Each row has a hidden value; after the row comes its grade, the name of the range that the value falls in. Each part has its own.
[  67  -40  184   71  493 -319  129    5   94 -176 -239  -40  -81   52
 -195   68 -112   41 -167  378   16 -153  197  -83   51 -148  242   27
  230  -35  380 -245 -173  284   71  -51 -274   96 -119   88 -161   27
 -136  -48   36 -293  142]  Bt
[-158 -248  -24  122  346  154 -223  122  -31  200 -118  124 -218  298
    7  -47 -317   22 -151 -301  277   45  154  121  167  -86   91  -69
   18 -258  -17    1  -21   23   -3   12  151  -56  224  157  -19 -226
 -137  162  213 -120   71]  Sm
[-389 -296   70  -50 -216 -199 -123 -137   69  149  255 -163  375  237
 -112  -65 -382   80  247  339  122  220 -168  -75  100 -203  -26  150
  205 -765  324 -141 -249  -91 -189  283  -95  -82 -118  197 -376 -154
 -371 -128   11 -242 -168]  Sm
[ -27    3   10  100  160  -29   69 -209 -157 -181 -140   16 -265  288
   81 -305 -193  214  -88  -18 -131 -162  127  -93    4 -121  159  -78
  126   93  229  110  126  -87 -165   50  120  -61   90  -71  190  -35
  127   31  -36   13 -105]  Jn
[-166  132   90  -42  -65   85  -89 -178  121   29   99  116  170  151
  -29 -145  133   41  353  -11  313  222 -121   60   43  117 -349  279
 -108 -389 -196  -82  200 -136  181  216  -50   95   -5   52 -355 -167
 -208   68  -97   76  104]  Pb
[-111 -384  -86  284  401   18 -357  159   39  226 -186  122 -199  194
   23  122 -298  -52  -97 -345  361   45  275  316   96 -182  274 -173
  125 -279 -181  -43  -21   78   -3   18   43  -37  248   87  -20 -210
 -254  221  137 -132   93]  TH
[  16  311 -126 -611 -403  148  193  -10 -188  337   90 -110   46  183
  185 -381  222  216  -61  152 -198  -45 -382   -6 -186  241 -328  144
  -42 -259  333  146 -436  -42 -202  -57  325   45 -140  255  -52 -253
   31  226  -94  -96  -54]  JR
[ 159  -31   -7  128  333 -139  113 -214    4  -74 -122 -127   62  -27
 -178  -54 -196 -181 -252  -68 -340  -89 -223    6 -118   10 -186    2
  227  181   92 -398 -192   44   37 -197  -48  187  117  220  -56  120
   32  -27   87  -41  217]  JR
[-174 -466   95  478  763  138 -443   15  -70  -98 -233  336 -160  398
  -30  176 -515 -122 -147 -645  498  -28  392  137  417 -164  360 -141
  -95 -193 -183 -133  368  -34   98  106  127 -136  514   71 -103  -31
 -234   75  132 -155  -60]  Qn
[  87   74   70   76  360 -196  110 -130  -24 -175 -195  -29   77   36
  -93  -97  -68  -47  -25  115  -65 -183  -28  -50   -8   10  -31  145
   79   56  201 -272  -95  124   18  -97  -48   94  136  170 -225  106
   -3   23  -63 -131  130]  Qn
[ -86   34  -23 -248   14  201  -26   24 -136  168   -6   34 -111  323
  102 -256  -36  120 -115 -130   53  -36 -116    8   75  104 -107   61
  -74 -271  174   83 -163   -2  -54   31  283  -35   56  202  -95 -239
  -34  177   -7  -76  -53]  Rg
[  69  386  -29 -138  -47  -50  134  -71 -117  -93   57   65   33  152
  176    1   60    8    6 -207   38 -216    1  -11   30  155  100   79
  -98 -162   68   44  -42   43 -127    0  172   34   83  113   49  -17
 -143  159  -46 -272 -122]  MP
[-323 -285  105 -140 -213 -126  -85 -216   59   95  229 -110  351  289
 -162  -13 -303  102   63  263   29  267 -182 -150   83 -180  -26   96
  185 -654  357 -126 -202 -210  -96  258 -112  -41 -194  138 -276 -111
 -329 -179  -32 -209 -174]  Pb
[ 116  217  -47  -83   82  -66  193  -81  -30  101   41   -1 -118   18
  164  194   18   36 -180  -66  -66  -87   71   45  -66  -16  159 -182
  114  -85   69   -1 -146  122 -212  -38  -52   20  -91   95  147  -42
 -260   99   73 -306  -43]  MP
[ 126   25  122  119  460   -2  188 -272  -33 -213  -57 -135 -109   95
 -206 -165 -246 -160 -301  -70 -382 -155 -248 -147   50   64 -262    9
  160  195  178 -399 -102  133   76 -111  -11  147   58  241 -114   70
   85  -88  130  -10  173]  MP
[-134 -115  377  148  482 -737  -84  465  241 -675 -204   96  -70  378
 -317   35 -277  103    7  640  496 -304  673  -42  434 -226  906  375
  314 -557  529   -8 -224  469  308  116 -208  167 -201  -26 -174 -178
 -241  -38  132 -570  -66]  Jn
[-128   64   30  -32 -112   38 -106 -180  158  121   62  107  199   91
  -61  -38  129   30  244  -46  255  288 -112  109  -69   53 -290  181
  -28 -334 -213  -94  158 -207  187  159 -119  126  -35   11 -229 -133
 -230   62  -81   67  147]  Pb
[ 158   39   38   64  332  -66  121 -283  -80 -169 -122  -86   69   47
 -132 -148 -124 -136 -171  -70 -319 -150 -244  -55  -55   85 -237   70
  117  191  127 -360 -104    8   20 -146   37  154  147  207 -139  133
   84  -21  -21   -7  138]  JR
[  30  -45   85  129  376 -391   63   90  119 -189 -232  -38   31   65
 -210   19 -181  -32 -131  239   43 -143  175  -28   19 -138  258  144
  235  -82  290 -226 -242  205  114 -126 -163  140   32  135 -107   35
  -76    6   85 -270  186]  Qn
[ 120   90    4 -191  282   85  252 -155 -162   39   49   99 -189   97
  404   20  134  241  -76  222  -67    3  106   83   67  -22   25  -99
  148  -54   32  128 -163   79 -416  -27   88  -90  -68  171  -92  -96
 -219   35   20 -178 -234]  MF
[  15  329   38 -192   35   83  208  -93 -112 -130   46   92  -41  305
   41  -12  -84   43 -300 -321  -69 -131  -27 -244  119  113   72   54
 -129  -85  238   41  -34  -69  -10  -47  185   10   62  144  167   21
  -46   24   90 -262  -97]  Bt
[ 250   39   -6  -38  335   84  203 -461 -155    6 -166  -89   73  -46
  -61  -75    9 -104 -293 -118 -475  -87 -359  -88 -191   93 -381 -100
   70  377  142 -395  -80  -89  -72 -184  -10  100  119  208 -136  219
   90  -30 -148   55  151]  Qn
[ 205   41  -18   28  330  -29  166 -340 -101   -3 -191  -89   71  -67
  -55  -86  -11  -92 -182  -35 -347 -114 -253  -27 -181   49 -274  -40
  101  290  125 -360 -103   -5  -63 -173  -36  102  141  196 -153  177
   60   13 -117   12  176]  Qn
[  46   81    3   55  -16   61  -81 -163  326   56    1  129   -7   25
 -182   96  252  -69  -32 -243  135  386  -60  198 -178   55 -290   75
  109 -103 -464 -127  164 -222  447   26 -244  321 -157  -88   15 -155
 -179   76   25  206  374]  TH
[   4  166   45  -88  -81  122  -83 -230  176   -4    5  208  146  114
 -101  -19  319    4  128 -193  210  318 -105  109 -101  162 -358  219
  -78 -154 -352  -73  240 -324  365   78  -93  253  -59  -57 -134 -108
 -132   86 -122  176  234]  Qn
[ 101   10   92   76  372 -153  127 -161   -5 -258 -147  -75    3  122
 -180 -122 -151  -87 -218   21 -222 -158  -95 -112   27    4  -45  110
  154   92  223 -296 -150   90   99 -120  -17  138   77  183 -133   89
   57  -45    9  -75  130]  Rg
[ 296  236  -54   38   42  153 -122 -198  434   49 -188  342  -83 -128
 -195  204  710 -101  -36 -403  229  527   41  408 -389  202 -449  110
   55  226 -905  -93  357 -407  729 -135 -329  568 -173 -263  141 -145
  -87  228  -64  434  676]  Rg
[ -77  187  -27   76  -14 -113   86  -65  -67   25  -72  131  114   96
  250 -325 -119  164   40  -76   16  -81  -93  173  -83  -14   42  -19
  -30  -25   55   40  330   15   -5  133  119 -103  260   -9   79   24
  -60   19  -83   35 -226]  Jn
[ 209   24   69  -65  310  -24  156 -387 -135 -196 -166  -40  131   87
 -147  -96  -34  -76 -285  -56 -396 -117 -266 -142  -86   90 -225   34
   81  268  235 -346  -82 -130   28 -157   22  148   88  160 -116  212
  105  -78 -138  -10   75]  Bt
[  36  -21   47   98  272 -371   14   16   27 -305 -227    8  183  146
 -197  -82 -184  -59  -81   95   -1 -171   87  -48   23  -53  196  270
  155  -52  255 -208 -199   19  116 -156   11  161  182  144 -102  110
   35   11    5 -206  113]  Qn
[ 158    8  115  -11  406  -65  165 -288  -73 -184 -174  -43   14   78
 -118  -70  -37  -32 -236   75 -268 -133 -129 -127  -17   18 -110   10
  107  180  257 -308  -87   40   23  -95  -63   94   26  156 -182  136
   26  -63 -109  -66   83]  MF
[  37  753  -11 -280 -324   23  230 -151  -96   39  -88   22  132  170
 -118  166  108  -71 -261 -644   21 -362 -110 -448 -133  222  160  -39
 -502  -40  463  -56  159  -52  166   22    4    1   53  -10  285  201
  -69  195 -239 -431   86]  Sm
[-301 -203   56  -44 -240 -207 -152  -97  130   37  238 -106  366  231
 -110  -56 -230   18  221  191  142  212 -170   33   76 -114  -19  201
  185 -718  137 -127 -191  -86   -9  260  -68   21 -117  143 -336 -165
 -354  -78  -48 -151 -138]  TH
[  68  638  -84 -237 -319  -71  175 -135  -93   87 -105   32  225   76
  -15  166  151  -60 -140 -517   37 -304  -93 -260 -203  178  163  -17
 -388  -52  328  -49   87  -72   64  -16   15   11  111    9  212  200
 -108  221 -275 -388   55]  Qn
[ 147   26   77   33  403   -4  175 -323  -90 -157 -154  -54   23   71
 -138 -112 -118  -77 -250  -46 -323 -112 -205 -153  -31   45 -232   28
   87  242  205 -344  -65  -22   15 -142  -12  105  118  196 -138  163
   86  -72  -22  -17  136]  Sm
[-101  236  -91 -113 -200  -58  147   48   40  363  -87  267  459   12
  302 -167  -69  173 -312 -323  -12  171 -336  254 -235  -22    3 -146
 -170  -27   62   -8  431  -94  257   97   66 -166  329   37  203  169
 -216 -110  -94   38 -323]  TH
[-391 -303  165 -130 -179 -156  -96 -200   15   -2  289 -144  370  353
 -112 -123 -358  115  200  378   73  180 -196 -163  210 -165  -10  181
  168 -787  427 -130 -219  -94 -157  350  -43 -106 -172  199 -454 -148
 -350 -196  -78 -231 -296]  MF
[  47  -61  197   -3  369 -371   62   31   58 -420 -223   34   65  249
 -244  -18 -132   30 -242  249   -3 -171  180 -136  135  -95  353  198
  193  -99  423 -170 -189  105  205  -68  -87  148  -45   75 -108   64
  -33  -83  -34 -269   11]  Rg
[ 181   21   63   39  331  -23  129 -333 -106 -265  -65  -77   76  115
 -158 -177 -159 -172 -265 -149 -418 -143 -314  -82   -7  132 -278   85
  129  215  114 -373 -106  -53   59 -155  111  189  143  227 -107  139
  125  -67    2   29   87]  MP
[  71   45   33 -178  333  148  246 -110 -159  -44   79  128 -220  218
  332  -65    0  218 -192  123  -97   38   79   13  170   -1  -20  -21
  146  -57   44  134 -177   24 -326  -68  191  -64   -9  229  -42 -120
 -133  -17  165 -143 -223]  Qn
[ 195   50  117   16  384  -36  146 -331  -96 -233  -98  -72    9   70
 -120 -130  -55 -110 -191    2 -335 -177 -232  -68   -7  113 -222   25
  113  193  159 -356  -60   59   29  -81    2  153   38  170 -183  107
   48  -44  -83  -15   75]  MP
[ -26   55 -104 -236  -47   94  -13   60  -82  331  -27  -48 -100  126
  177 -180   89  123   13   32   67  -34 -107  170  -84   66 -102   -8
   25 -290   98   64 -265  123 -157   19  156  -21  -22  186 -142 -268
 -135  255  -67  -94    8]  TH
[-130  242  -37 -149  -94   50  236   19   12  442  -87  284  360   25
  311 -168 -111  235 -394 -263  -29  199 -325  146 -189  -46  -57 -217
 -210   28  168   -4  469  -67  213  107   28 -235  292   70  203  161
 -212 -157  -17    8 -309]  Qn
[ -77  139  -21   16 -124   17 -128 -124  209   76   21  161  214   57
  -74  -53  194  -28  261 -163  292  304  -94  187 -116  111 -327  267
  -41 -261 -381  -86  185 -249  299   74  -81  221   48   -2 -163 -127
 -168  122  -42  133  252]  Pb
[-147 -457   35  414  634   77 -382  159   70  143 -161  183 -357  253
  -31  172 -434  -71 -149 -364  436   57  386  290  259 -213  313 -243
  137 -274 -217  -79  129  155   54   89  -20  -48  223   60   -7 -253
 -305  152  283 -153   91]  MP
[ 126  139 -101 -107   58 -103  116  -41  -92   13   52   59   -6   66
  264   83   40   56  -57  -17  -39  -65   70  177  -33   27  135  -19
  161 -132  -50   69 -226   20 -283  -97  133   52   35  146   75  -62
 -206  128   60 -246 -138]  MP
[   2  -26  122  127  342 -509    2  195  152 -309 -240  -15   65  118
 -212    9 -146  -17  -30  313  176 -207  272   13   84 -136  416  241
  231 -219  310 -175 -246  277  173  -69 -153  155    8   95 -161   -4
 -118   34   23 -325  122]  Rg
[ 127  221  -22 -106   32  -88  164  -98  -65  -69   90   21  -71  107
  145  114   12    7 -175 -101 -106 -126   37   45   -5   55  165  -81
  117 -111   54   25 -151   61 -167  -29   59   75  -73   92  145  -54
 -199   93   43 -275 -116]  Jn
[ -46  155 -104 -331 -132  149   19   61 -127  340   -3  -47  -71  164
  192 -286  131  143   55   28   63  -66 -182  114  -78  148 -197   75
  -67 -306  150   93 -273   99 -155   19  246  -25    1  224 -173 -285
  -70  289  -91  -82    7]  Rg
[  19  105  159 -126  -22  154  -67 -285  171  -92   99  171   39  190
 -150   10  270    7   16 -121  118  302 -123   67   -3  163 -319  121
   -8 -202 -267  -96  243 -255  376  172 -137  264 -244  -86 -125 -168
 -191    3  -99  144  132]  MP
[ -32  146 -129 -277  -53  147   -2   31 -162  451  -77   21  -37   58
  298 -189  177  184  169   63  180  -56  -89  189 -122  106 -165   -3
 -114 -255   90   97 -158   99 -270   34  180  -97   78  186 -213 -228
 -152  320 -145 -121   -9]  Pb
[ -50 -472    0  273  478   17 -348   86   38  181 -138  138 -278  204
  -20  242 -326  -56 -248 -283  271   68  310  327  128 -203  354 -330
  223 -242 -146  -66   11   80   -4   67  -47    1   82   18   67 -230
 -327  149  165 -181   27]  Jn

[ -61   21   95  261  356  132 -154  -57  -64   11  120  341   67   94
 -143  275  196   13 -396  197 -248  -96 -382  -94 -615 -426 -220  305
  142  -81  317 -530 -229  -64  -73   34 -233   23  -10  352   37 -101
  251  173 -153  204   60]  B
[ -84  -17  435  233  -17  232 -170 -405  -81  422    4 -145 -302  173
  -73  -84  522  167  148  404 -133   76 -151  145 -258  282  348  102
  234  -73 -345 -133  140  -31  121 -154  113   43  361  -65  334 -233
 -296  -17  188  -68 -327]  W
[   5   43  493  121   75  197  -61 -570  -74  420  184 -142 -353  142
 -420 -276  466  228   84  288 -374  122 -176  152 -255  301  374   38
  218 -161 -461   71  161   75  171  -49  167   -4  400 -113  325   85
 -290 -171    5 -111 -394]  D
[ -91  -68  -19  205  419 -103  -33  115 -183  -78  160  372  118   53
 -252  456   19 -106 -486   55 -187 -100 -177 -106 -536 -487 -257  275
  121  -46  344 -423 -138 -126 -189   66 -332  -58  -95  441  -29 -145
  360   61 -131   94  215]  X
[ 201   92  -69 -191  200 -268  242    2  160 -261  190 -296  117  -81
 -101 -204  -51   -7 -182 -358   16  -11   94  141   87  -18  152  281
  -44   17 -246  202 -152  226 -191 -203  104   -9  -69 -117  -79  455
  -12  239 -282  319  330]  Z
[ 169   32  -76  -80  113 -295  201  149  -27 -193  105 -140  112  -50
  -31   -3   17  -74 -289 -327  164 -120   94   31  173 -227  201  469
   10  186 -171  178 -103  274 -219 -251   45   59  -94 -102 -163  183
   58  216 -163  223  357]  E
[ 109    6   37 -119 -298  247  -17 -482   70  576  264  138 -141   55
 -460 -273  -62   53  118  275   14  117 -161 -172  -70  -62    4    7
   47  180   48  364 -270  313   13  182   30 -181   83 -347 -146 -304
   13 -369   17  -68   14]  H
[   0  -71  -45 -201  -96  174  241 -409  -25  542  379    4 -111  -10
 -645 -169 -190   80   18  203  -28  196  -26  -85   91   97   65 -151
  100  208  -91  286 -205  227  -49  248  -32 -188  143 -161 -120 -419
  -73 -505 -130 -127  129]  Q
[  90   57 -158 -109  183  -77  224   52  114 -227   68 -233  182  -92
   48 -104  -27   34 -200 -235  134  -30  -48   85  161   -9  151  266
   32   71 -248  -52 -300  160 -248 -301  -24   86  -64   18  -94  161
  -47  270 -302  343  430]  M
[ -61   47 -223  410 -298  131  -70 -190   66  136   24  179   37  143
  -44  -28 -392  -69 -229   42  328  286  -60  338  100  -47    9  -17
   23   32  -76  144 -250 -174 -123  -71 -103   85 -152  264 -109  108
  -66   51  296   83   59]  W
[ 215 -120 -124  -63 -387   84 -104 -400  135  531  154  193 -135   40
 -227  -34  -43  -55  -73  225  225   85  106 -137  -75 -157   43  -36
 -100  330  175  479    0  240   95  220  -54 -189   27 -137 -269 -244
  -56 -254  184  -18 -145]  D
[-296   49 -236 -247  612  313 -141  -41  389 -159  -13 -270  404  -69
  192  271  -80 -307   -2  373 -403 -177 -298  296 -250  346 -138  252
  -14 -259   75 -660 -228    9   74  372  -19  -57   59  310   83 -269
  314  364 -513  553  274]  N
[  56  106  -83  445 -247  -18  -69 -258   22  169   92  178  -68   85
 -211  -43 -328 -148 -385   33  181  159  -88  231  118 -132   44  145
  -43   72 -122  402 -122  -10  -54   28  -91    8  -75  155 -232  325
   57  -32  272  -41    8]  Q
[  90  -55 -142  -96 -327  397   31 -416  -10  548  258  323  -42  115
 -460 -194 -263  177   16  160  128  207 -141  -87  115 -119  131  -42
   71  267   51  252 -323  211    6  171  -78  -47   58 -208 -214 -373
 -134 -417  -13    3  -24]  D
[  23 -212   -8  -94  277   33  216  105  -74  -41  221    5  155  116
 -229   44 -267  127  310 -207  -27   89  279   74  133  149  474   73
   15   13 -260  -61  102 -158 -210   56  -31   68  129 -247 -284 -337
  -11 -284 -153   78  -10]  B
[ 148   28   15  -57 -367  -42  -37 -211   39  530  282  189 -137   83
 -325    2 -191 -143  -19  155  172  109   66  -43  -64 -240  -51  171
  -85  343  340  393   19  297  114  459  109 -260    3 -409 -272 -220
  154 -265  194  -68 -160]  N
[  92 -209  -97  -77  258   15  100   76  143 -135  134  -55  210   81
  -12   29 -217   17  348 -150   16   66  316   51  -33  159  342  -13
 -124  -44 -141  -60  121 -192 -179   96  -11   36   58 -174 -371 -216
   84 -110 -129  207  -62]  M
[ -84  -37 -331   83 -375 -172  -69  -44   82  160 -156   63   54  -80
   81  225 -413 -361 -179   41  449   75  119  271  346  111   29   77
  -54  122 -164  413  -50  -14 -142  -45 -244 -178 -201  144 -130  -26
   60  -32  270  -61  273]  H
[  -7   91 -165  313 -239   78 -131 -206  140  198 -151   74   -2 -104
  102  121 -257 -247 -329  197  258  -31 -215  177  359  111  142  221
  -89  143 -251  274  -97   67    0   37 -252  -46    5  123 -319  116
   63   22  118   -4   86]  D
[  62   50  -70 -249  115 -152  295  177  -67 -149   43 -117  150 -130
  -53  -28  -15   36 -153 -360  142 -111  -60   80  413  -27  343  448
  120  149 -392    4 -165  300 -233 -296  -36   77  -54 -195  -87   70
  -36  104 -392  200  381]  M
[  77  -77  -54  -22 -231   11   40 -291   64  504  233    6 -128   12
 -294    4  -73 -117  -55  273  173   90   86 -111  -55  -74  -39   -4
  -32  311  149  340  -53  215    5  265    4 -212   61 -145 -225 -396
   48 -258  144  -79   40]  W
[ 287  140  -55  -47  -17 -324   -1   79  186 -196   22 -102   84  -80
  169  -19   18 -161 -335 -286  180 -171   24   90   85 -259  120  565
 -142  177  -29  282  -44  332  -64 -136   60  -30 -127 -192 -218  501
  103  387  -87  327  185]  Z
[-311   -6 -322 -222  465  460 -232  -12  296 -122  -74   40  476   35
  161  306 -201 -273  -22  268 -346 -201 -328  374  -54  197   43  397
   51 -216   11 -593 -222   41  103  325  -51  110  -30  323   41 -342
  260  284 -490  569  169]  B
[-365  -59 -288 -283  590  280  -33  150  119 -139  122  -19  448   91
  -18  415 -297 -191  -23  159 -333  -52 -122  391 -177  145  -49  283
  112 -171  185 -725 -192  -96    5  386  -33   17  -12  317  161 -476
  221  189 -433  497  258]  W
[   2  -13  167 -373   38 -326   18   72   35  168  102  -23 -140  -26
   33  325  320   76 -128  -86   32  104  147  312 -409   -7  -12  123
  132   73  229 -349  305   39  149   89  -26 -309   20  -18  524   84
 -270  215  -92  198 -235]  Z
[  93   90  -32 -189   93  -99  200   22   47  -57    6 -166   90 -189
  -17  -65  121  -42 -229 -176   81 -198 -181    2  343  -15  268  468
   75  162 -382   80 -173  404 -148 -241  -34   45  -11 -149 -135   99
   18  151 -398  197  350]  E
[-101   74 -142  364 -250   17  -74  -36   36  158 -209   41   12  -90
  204  220 -267 -233 -298  137  386  -14 -172  255  464  139  201  279
   -6  172 -314  143  -85  -15  -86  -85 -269    2  -16  123 -238  -18
   11   64  183  -35  165]  B
[  61   37 -202 -117  298 -213  417   96    9 -353  280 -276  223   -5
 -265 -186 -298   52 -245 -481   45  120  164  280  262   -4  212  201
   65   -7 -365  118 -266   78 -335 -274   83  138 -117   82  -55  330
  -77  153 -301  307  498]  W
[  47  -80   42    2  208   49  148  108  -46  -44  181   30  141   96
 -151    6 -277   83  273 -160   -6   64  113   41  112   86  373  178
  -25   11 -172  -87    5 -108 -188   94  -20   36  114 -350 -344 -203
  108 -199 -122   84   -7]  N
[ -68  -46 -292  230 -285  144  -74 -213   92  185 -192  108   53  -75
   83   87 -239 -159 -224  149  359   47 -119  156  367  143  170   30
   11  103 -349  241 -189  -24 -136 -190 -311   28  -76  274 -204  -88
  -66  -37  117   -2  208]  Q
[ -39  211  -84  419 -307  230 -130 -201   67  216 -114  174   14  -18
   35  -20 -356 -157 -316  133  236   -3 -405  271  521   45  240  410
   -4  141 -336  237 -242  133    3    6 -158  100   -1  -27 -323  171
   49   18  100   18   63]  X
[-213    6   83   56  511  206   81  -27 -282   44  168  324  101   -6
 -433  286   79  106 -364  143 -378  -95 -499 -127 -311 -227  -79  265
  302 -118   23 -615 -340  -28 -178  -10 -370    0   86  322  110 -282
  220 -112 -433   44  289]  D
[ -89   98 -248  335 -265   81 -110 -115  141  125 -149   75   96  -57
  118   90 -354 -331 -229  163  316   20 -192  217  337   71   36  196
  -67   82 -198  217 -196   25  -95   32 -170    3 -127  146 -328   28
  200   62  142   27  188]  M
[  41 -146   -3    5  180  112   -7   83   75  -41   21   41  154   77
  111  112 -120   68  312  -33   57   21  111   27  -35  138  338  105
  -57  -13 -103 -228   58 -192 -134   37 -105   25  111 -216 -281 -282
   45  -63  -75  173  -89]  N
[  36  -22  441  227  -47    7 -288 -319   28  321 -106 -192 -307  105
  144   19  592  -10  164  386  -67  -50  -25   65 -360  239  293  182
   66  -64 -235   10  316  -12  146 -115   99  -81  319 -156  206  -73
 -135  102  287  -63 -373]  Z
[  -6  252  -21  324 -270   94  -94 -265  218  205  -55    8  -40  -82
    6 -110 -238 -241 -238  148  139   34 -335  303  343  143  111  273
  -69   50 -304  280 -112  172   69  142  -25  -12  -19  -47 -278  346
  126   70   28   31  -48]  E
[-274  126 -189 -161  585  227 -225   50  342 -204  -23 -221  416  -16
  224  336 -159 -438  -83  321 -423 -263 -298  376 -169  233  -92  524
  -65 -224  123 -547 -137   89  144  475   72  -35   40  195    9 -134
  447  427 -422  551  216]  N
[  67 -122  -61   24  222 -176   85  227   27 -175  130  -30  175   90
   24  200 -415  -42  181 -220  109   75  336  161   46   89  285  161
 -136   13  -36  -14  117 -256 -205  102  -97  -74   45 -233 -312  -69
   98  -63   63  133   59]  H
[  70   34  -65   48 -278   16  -76 -221  189  484   97  -44 -115  -70
   20  131 -125 -176  -98  394  291   51  -51  -90  -68   -8 -164   65
 -131  352  311  172 -124  161   54  326 -110 -328   87 -199 -259 -326
   86  -74  211   -2   76]  Z
[-168 -241  -85   -1  348   16  -19   57 -147   38  -52  302   96  -72
  -62  512  296    9 -295  186  -43 -122 -164 -222 -494 -233 -160   18
  227  -36  142 -588 -132 -174 -245 -202 -519  -81  -49  558  142 -515
  114   10 -228   63  272]  X
[  17   12   48 -223   -6 -193   13   78  -70  182  177  227  -83   70
  -83  375   49  146 -356 -153   75  172   77  362 -285 -209   13  191
  128  175  342 -343  186   -2  169  171 -106 -204   -5   78  393  130
 -300  151  -40  224 -254]  D
[-114  159 -155  451 -199   -9  -50  -14   16   76  -35   55   62   43
   43  137 -485 -276 -329   49  292  101 -129  398  378   29   97  319
  -33  103 -169  179 -143  -54  -77   79  -93   38  -80  105 -249  152
  128   91  250   19  150]  W
[ 213    9   23    5 -290  -13   13 -369  -12  513  340  181 -180   81
 -520 -114 -181  -78 -157  120   54   99   55  -87   12 -228   66  137
  -75  313  134  594    3  328   97  361   75 -191   72 -302 -315  -60
   78 -360  149 -125 -129]  D
[  11   38  194 -353   75 -321  179   91  -40  222  338   90 -151   23
 -254  272  135  169 -234 -208  -36  224  134  368 -374 -148  -42  114
  163  146  329 -369  278   66  169  288   36 -280    7  -60  452  135
 -264   80 -179  180 -311]  W
[  70 -160 -124  -87  140  262   63   47  152  -39    5   92  248   11
   82   -6 -221  104  362  -90   88  -17   28  -27  213  174  448   98
  -68   34 -257 -161  -53  -81 -169   19 -140  116   74 -267 -466 -344
   41 -150 -271  223  -31]  E
[ -51  -49  298  208   50  160 -123 -402  -56  300   28 -173 -250  158
 -100  -52  357  162   48  302 -121  138  -26  213 -226  327  344  -12
  165 -106 -357  -52  145 -133   89 -158   36   10  339   75  311  -61
 -346  -14  194  -31 -259]  D
[ -19 -180 -108 -616 -134 -101   53   41  -42  152  115  405   44   77
 -217  181   56  246   66 -352   86  238  189  315 -268 -138   92  -68
  261  -25  125 -260  103   -1   -6  -98 -137 -160 -227   47  551  -55
 -368  -54 -236  234 -184]  H
[ 103  -12 -314  -24  136    2  236   52   73 -276  237  -24  263  119
 -103 -155 -300  168 -233 -384  199  207  106  204   10 -224   62  102
   51   52  -19  -67 -430  -38 -312 -294    9  190 -199  177  -57  178
 -150  242 -145  447  398]  W
[-128  -52  229  268  -80  300 -163 -305 -103  324  -44  -13 -156  215
  -27  -42  243  152  133  286    6  125 -119  228  -70  238  384  103
  228  -64 -358 -124   17 -122   26 -212   31  135  240   19  241 -273
 -292  -29  220  -14 -206]  B
[ 154  -98  -91  -54 -315 -127   -9 -218  103  476  210   97 -121    4
 -238   80 -103 -205  -85  178  244   62  203  -98  -71 -184  -53   39
 -115  358  252  456   91  244   46  341    9 -255  -25 -180 -307 -292
  112 -234  194  -69  -68]  W
[  66  118  519  245   23   98 -229 -433  109  373   69 -152 -335  101
  -58  -96  462   65   14  338 -264    3 -181  231 -279  245  324  249
   54  -63 -258    9  323   86  307  133  178  -50  377 -192  169  202
 -184   71  109    9 -555]  X
[  24 -102  -74 -473  -26 -381   34   54  194  125   94    3  -46  -78
   48  341  217  -49 -144 -127  125  155  304  324 -448  -23 -149  -96
   39   66  311 -236  329   16  124  164  -52 -345 -149  183  431   96
 -207  219 -129  264 -215]  N
[ -30 -134  264  309  -37   69 -230 -240 -137  242  -34  -91 -221  296
   74   97  330  122   66  230   50  135  182  269 -271  174  401  100
  144  -36 -216  -34  259 -237   68 -230   76   74  276   75  317 -156
 -369   81  460   -3 -313]  Q
[ 124 -116  -38 -361  -59 -317   -4   24   49  130  109  200  -69    5
  -53  317  185   58 -275 -228  111  102  268  269 -317 -202   53   77
   57  144  232  -89  332   68  138   71  -95 -215 -103  135  324  177
 -278  137  -79  228 -282]  D
